Below is a small trained network, with its code and all its weights. Each question gives an input and a class and asks what happens when units are switched off, that is, made to give their printed mean instead of their output.

import numpy as np


def w(rows, s, z=0):
    codes = np.array(rows[::2]) - 128.0
    scale = np.full(codes.shape[1], s)
    scale[-1] = z or s
    return codes * scale


def norm(h):
    return h / np.sqrt((h * h).mean(-1, keepdims=True) + 1e-5)


def f(y):
    return np.maximum(y, 0)


def log_softmax(a):
    a = a - a.max(-1, keepdims=True)
    return a - np.log(np.exp(a).sum(-1, keepdims=True))


def net(x, mask):
    res = np.array(x, float).reshape(1, 4) / 4 @ E
    u = 0
    for l in range(2):
        y = f(norm(res) @ A[l][:, :-1].T + A[l][:, -1])
        res = res + np.where(mask[u : u + 10], y, B[l][:, -1]) @ B[l][:, :-1]
        u += 10
    return log_softmax(norm(res)[-1] @ U[:, :-1].T + U[:, -1])


A, B = {}, {}
E = w([
[168,221,110,39,152,111,82],'x0',
[149,125,172,145,191,139,154],'x1',
[69,154,103,151,188,194,131],'x2',
[86,203,57,125,108,84,253],'x3',
],0.0037)
A[0] = w([
[29,130,38,110,253,205,62,127],'0.n1',
[97,56,157,115,123,44,145,134],'0.n2',
[173,152,144,75,155,134,54,204],'0.n3',
[142,164,175,166,189,65,177,118],'0.n4',
[163,196,228,140,212,80,129,115],'0.n5',
[231,106,188,43,116,26,143,4],'0.n6',
[149,74,154,87,83,43,82,132],'0.n7',
[191,242,139,77,106,109,177,253],'0.n8',
[97,123,15,96,35,101,33,134],'0.n9',
[168,93,216,84,202,130,162,100],'0.n10',
],0.0049,0.0017)
B[0] = w([
[179,144,230,136,149,2,160,231],'0.n1',
[119,142,160,86,181,128,196,174],'0.n2',
[113,102,45,69,148,160,116,225],'0.n3',
[146,201,83,155,50,204,126,173],'0.n4',
[101,172,115,158,117,156,105,190],'0.n5',
[126,140,213,143,153,45,134,207],'0.n6',
[134,166,145,146,192,120,188,201],'0.n7',
[84,113,81,136,194,142,117,254],'0.n8',
[142,194,177,182,117,183,92,216],'0.n9',
[144,174,129,151,53,162,114,181],'0.n10',
],0.007,0.0043)
A[1] = w([
[152,146,76,48,175,115,68,42],'1.n1',
[129,76,124,136,176,118,59,50],'1.n2',
[55,159,134,128,234,139,194,252],'1.n3',
[113,3,111,197,137,136,191,87],'1.n4',
[100,142,164,173,96,175,121,118],'1.n5',
[204,112,153,156,168,184,52,148],'1.n6',
[148,73,164,139,111,179,163,84],'1.n7',
[95,185,145,174,119,158,88,190],'1.n8',
[123,72,167,122,67,103,177,6],'1.n9',
[168,43,176,65,145,150,95,93],'1.n10',
],0.0073,0.0014)
B[1] = w([
[36,111,190,188,159,220,128,183],'1.n1',
[112,104,98,89,156,93,183,154],'1.n2',
[157,17,154,81,76,123,84,255],'1.n3',
[90,188,98,80,209,132,78,182],'1.n4',
[166,219,176,93,151,169,58,165],'1.n5',
[121,106,63,135,66,95,164,196],'1.n6',
[67,176,82,117,139,162,101,157],'1.n7',
[217,143,90,201,82,117,163,194],'1.n8',
[146,121,161,144,191,162,2,151],'1.n9',
[118,118,54,82,63,80,236,159],'1.n10',
],0.0056,0.0078)
U = w([
[42,131,138,113,250,172,61,188],'0',
[160,87,253,123,155,4,170,192],'1',
[121,55,2,92,55,113,194,194],'2',
[201,207,133,237,63,156,122,95],'3',
[174,55,174,148,83,143,95,3],'4',
],0.0095,0.0022)

Each question gives the input, the list of numbers given to net, and the class t.
The units are the neurons (one row each of A and B). Each row of codes is followed by its name. A weight is (code - 128) times the scale printed after its matrix; where a second scale follows, it is the last column's (A, B and U).
mask holds one flag per neuron, layer by layer. A switched-off neuron (its flag False) gives its mean, the last column of its row in B, instead of its output. The means were averaged over made-up inputs and are rounded, as every weight is.
A unit's drop is (log p(t) with every unit on - log p(t) with that unit switched off) / (log p(t) with every unit on - log p(t) with every unit switched off).
The circuit of an input: a set's keep is (log p(t) with only the set's units on - log p(t) with every unit switched off) / (log p(t) with every unit on - log p(t) with every unit switched off). Starting from the 12 units with the biggest drops (on a tie, the unit counted first), units are removed one at a time, each time the one whose removal leaves the highest keep (on an exact tie, the one counted first), for as long as the keep stays at least 0.8.
units of the circuit, in order: the units of the circuit, biggest drop first
k most important neurons: the k neurons with the biggest drops, biggest first
k most important neurons of layer l: the k neurons of layer l with the biggest drops, biggest first
input [1,-5,1,-4], class 3: units of the circuit, in order	[1.n3, 0.n8]
input [-4,8,5,-8], class 2: 2 most important neurons of layer 1	[1.n6, 1.n10]
input [-6,-8,-8,5], class 1: 2 most important neurons	[0.n2, 0.n4]
input [6,5,-6,2], class 0: 2 most important neurons of layer 0	[0.n8, 0.n3]
input [-7,8,0,-5], class 3: units of the circuit, in order	[0.n10, 0.n8, 1.n3]
input [5,7,7,7], class 1: 3 most important neurons of layer 0	[0.n1, 0.n3, 0.n9]
input [7,4,-6,-8], class 2: units of the circuit, in order	[1.n10, 0.n3]
input [-8,-2,7,6], class 0: units of the circuit, in order	[1.n4, 1.n6]
input [3,4,-2,-5], class 2: most important neuron	[0.n3]
input [3,-7,5,4], class 3: 4 most important neurons	[0.n9, 1.n8, 0.n6, 0.n2]
input [6,6,3,7], class 2: 2 most important neurons of layer 1	[1.n3, 1.n4]
input [-8,0,-6,-8], class 0: 2 most important neurons	[1.n4, 1.n9]
input [8,-6,-8,3], class 0: units of the circuit, in order	[0.n8, 1.n1]
input [6,1,7,6], class 1: units of the circuit, in order	[0.n1]
input [5,-4,-5,-6], class 2: 4 most important neurons	[1.n10, 1.n6, 0.n1, 0.n3]
input [0,7,3,5], class 3: 2 most important neurons of layer 0	[0.n4, 0.n3]
input [0,6,3,-5], class 3: 3 most important neurons of layer 0	[0.n10, 0.n5, 0.n8]
input [-6,-8,7,2], class 3: units of the circuit, in order	[0.n8, 1.n5]
input [5,7,1,-2], class 3: 3 most important neurons	[0.n10, 0.n5, 1.n8]
input [7,-6,-7,5], class 0: 2 most important neurons	[0.n8, 0.n1]
input [-7,7,-1,-4], class 0: units of the circuit, in order	[1.n4]
input [-6,0,-5,-5], class 0: 3 most important neurons	[0.n1, 1.n4, 1.n7]
input [-6,1,-4,-8], class 2: 2 most important neurons	[1.n10, 1.n6]
input [2,-6,-3,1], class 3: 2 most important neurons	[0.n9, 0.n1]
input [-2,-8,0,-8], class 2: 3 most important neurons of layer 1	[1.n6, 1.n10, 1.n2]
input [6,3,1,-7], class 2: units of the circuit, in order	[1.n6, 1.n10]
input [3,8,0,6], class 3: units of the circuit, in order	[0.n4]
input [-4,0,-3,0], class 0: 2 most important neurons	[0.n1, 1.n4]
input [5,7,2,-4], class 3: 3 most important neurons	[0.n10, 0.n5, 1.n8]
input [-4,5,5,-2], class 1: 2 most important neurons of layer 0	[0.n1, 0.n9]
